Below is a small trained network, with its code and all its weights. Each question gives an input and a class and asks what happens when units are switched off, that is, made to give their printed mean instead of their output.

import numpy as np


def w(rows, s, z=0):
    codes = np.array(rows[::2]) - 128.0
    scale = np.full(codes.shape[1], s)
    scale[-1] = z or s
    return codes * scale


def norm(h):
    return h / np.sqrt((h * h).mean(-1, keepdims=True) + 1e-5)


def f(y):
    return y / 2 * (1 + np.tanh(0.7978845608 * (y + 0.044715 * y**3)))


def log_softmax(a):
    a = a - a.max(-1, keepdims=True)
    return a - np.log(np.exp(a).sum(-1, keepdims=True))


def net(x, mask):
    res = np.array(x, float).reshape(1, 7) / 4 @ E
    u = 0
    for l in range(2):
        y = f(norm(res) @ A[l][:, :-1].T + A[l][:, -1])
        res = res + np.where(mask[u : u + 11], y, B[l][:, -1]) @ B[l][:, :-1]
        u += 11
    return log_softmax(norm(res)[-1] @ U[:, :-1].T + U[:, -1])


A, B = {}, {}
E = w([
[131,126,128,130],'x0',
[143,255,55,122],'x1',
[174,90,61,23],'x2',
[126,130,130,125],'x3',
[191,160,188,110],'x4',
[123,131,129,122],'x5',
[126,128,130,125],'x6',
],0.0059)
A[0] = w([
[88,104,185,150,112],'L0N1',
[133,115,116,30,158],'L0N2',
[52,123,103,88,184],'L0N3',
[222,110,44,92,136],'L0N4',
[81,154,97,165,101],'L0N5',
[54,128,134,98,132],'L0N6',
[124,246,75,75,164],'L0N7',
[140,224,87,175,192],'L0N8',
[140,139,160,152,85],'L0N9',
[66,92,203,163,80],'L0N10',
[235,187,220,83,255],'L0N11',
],0.011,0.0044)
B[0] = w([
[106,166,105,210,173],'L0N1',
[100,69,91,139,183],'L0N2',
[134,108,179,158,159],'L0N3',
[116,120,52,97,200],'L0N4',
[98,154,148,193,150],'L0N5',
[156,73,142,149,135],'L0N6',
[125,208,100,141,245],'L0N7',
[14,167,220,114,234],'L0N8',
[118,226,120,132,134],'L0N9',
[188,182,1,169,195],'L0N10',
[219,144,165,113,254],'L0N11',
],0.007,0.0074)
A[1] = w([
[180,81,98,120,1],'L1N1',
[147,168,160,177,60],'L1N2',
[48,108,75,154,232],'L1N3',
[162,152,91,12,93],'L1N4',
[163,106,62,120,167],'L1N5',
[168,4,125,56,112],'L1N6',
[105,129,195,121,63],'L1N7',
[106,214,103,178,54],'L1N8',
[147,179,94,159,209],'L1N9',
[108,161,212,108,5],'L1N10',
[150,216,176,102,226],'L1N11',
],0.013,0.0029)
B[1] = w([
[213,138,178,100,152],'L1N1',
[136,105,202,157,184],'L1N2',
[39,96,63,91,212],'L1N3',
[170,222,90,168,190],'L1N4',
[28,118,222,180,182],'L1N5',
[140,125,220,36,218],'L1N6',
[113,179,168,147,132],'L1N7',
[147,105,175,41,245],'L1N8',
[199,29,72,127,224],'L1N9',
[127,253,136,175,157],'L1N10',
[127,41,88,177,255],'L1N11',
],0.0069,0.0073)
U = w([
[83,40,66,204,154],'0',
[228,74,180,212,130],'1',
[2,186,183,163,149],'2',
[159,250,242,175,57],'3',
[69,30,175,33,106],'4',
[216,125,225,30,76],'5',
[37,149,28,62,63],'6',
[206,206,65,101,253],'7',
],0.021,0.0028)

Each question gives the input, the list of numbers given to net, and the class t.
The units are the neurons (one row each of A and B). Each row of codes is followed by its name. A weight is (code - 128) times the scale printed after its matrix; where a second scale follows, it is the last column's (A, B and U).
mask holds one flag per neuron, layer by layer. A switched-off neuron (its flag False) gives its mean, the last column of its row in B, instead of its output. The means were averaged over made-up inputs and are rounded, as every weight is.
A unit's drop is (log p(t) with every unit on - log p(t) with that unit switched off) / (log p(t) with every unit on - log p(t) with every unit switched off).
The circuit of an input: a set's keep is (log p(t) with only the set's units on - log p(t) with every unit switched off) / (log p(t) with every unit on - log p(t) with every unit switched off). Starting from the 12 units with the biggest drops (on a tie, the unit counted first), units are removed one at a time, each time the one whose removal leaves the highest keep (on an exact tie, the one counted first), for as long as the keep stays at least 0.8.
units of the circuit, in order: the units of the circuit, biggest drop first
unit that matters most: the unit with the biggest drop
top k neurons: the k neurons with the biggest drops, biggest first
top k neurons in layer l: the k neurons of layer l with the biggest drops, biggest first
input [2,6,-1,-3,-2,3,-8], class 2: units of the circuit, in order : (L0N8)
input [-3,-7,-1,3,1,-4,7], class 1: top 2 neurons : (L0N8 L0N4)
input [0,-6,-7,-5,0,-4,-6], class 0: top 2 neurons : (L0N11 L1N6)
input [-5,-1,-5,-8,1,-3,7], class 1: top 2 neurons in layer 0 : (L0N4 L0N2)
input [-3,0,-8,-7,2,6,-5], class 1: top 2 neurons : (L0N10 L1N9)
input [-7,5,0,-8,-2,7,-6], class 2: top 2 neurons : (L0N8 L0N10)
input [-2,2,0,-2,-2,2,5], class 2: top 2 neurons in layer 0 : (L0N8 L0N11)
input [0,3,8,-8,0,-3,-1], class 6: top 4 neurons : (L0N4 L0N2 L1N5 L0N11)
input [5,4,0,-4,-4,7,3], class 2: top 2 neurons in layer 0 : (L0N8 L0N10)
input [8,3,-4,0,0,-5,8], class 2: top 2 neurons : (L0N8 L0N11)
input [2,7,0,2,-6,-6,-6], class 2: top 4 neurons : (L0N8 L0N10 L0N5 L0N3)
input [4,5,7,-2,0,-3,-2], class 6: top 2 neurons : (L0N4 L0N2)
input [-7,7,1,1,-2,6,-3], class 6: top 2 neurons : (L1N5 L0N7)
input [0,7,0,-8,-2,0,-8], class 2: unit that matters most : L0N8
input [-7,-4,-8,0,8,7,1], class 1: top 2 neurons in layer 0 : (L0N10 L0N8)
input [-2,4,5,-7,0,3,3], class 6: top 2 neurons : (L0N4 L0N2)
input [0,-5,-3,7,0,7,-8], class 0: top 2 neurons in layer 0 : (L0N11 L0N1)
input [-6,-4,0,2,-2,0,-4], class 0: top 2 neurons : (L0N11 L0N8)
input [-3,1,3,-7,0,4,6], class 6: top 2 neurons in layer 0 : (L0N2 L0N4)
input [-5,3,-1,-2,-4,8,8], class 2: unit that matters most : L0N11
input [3,5,-3,-3,-1,-4,4], class 2: top 2 neurons in layer 0 : (L0N8 L0N11)
input [-8,-2,0,-8,-2,1,-6], class 0: top 2 neurons : (L0N11 L0N8)
input [2,0,2,6,-6,1,8], class 4: top 2 neurons in layer 0 : (L0N11 L0N8)
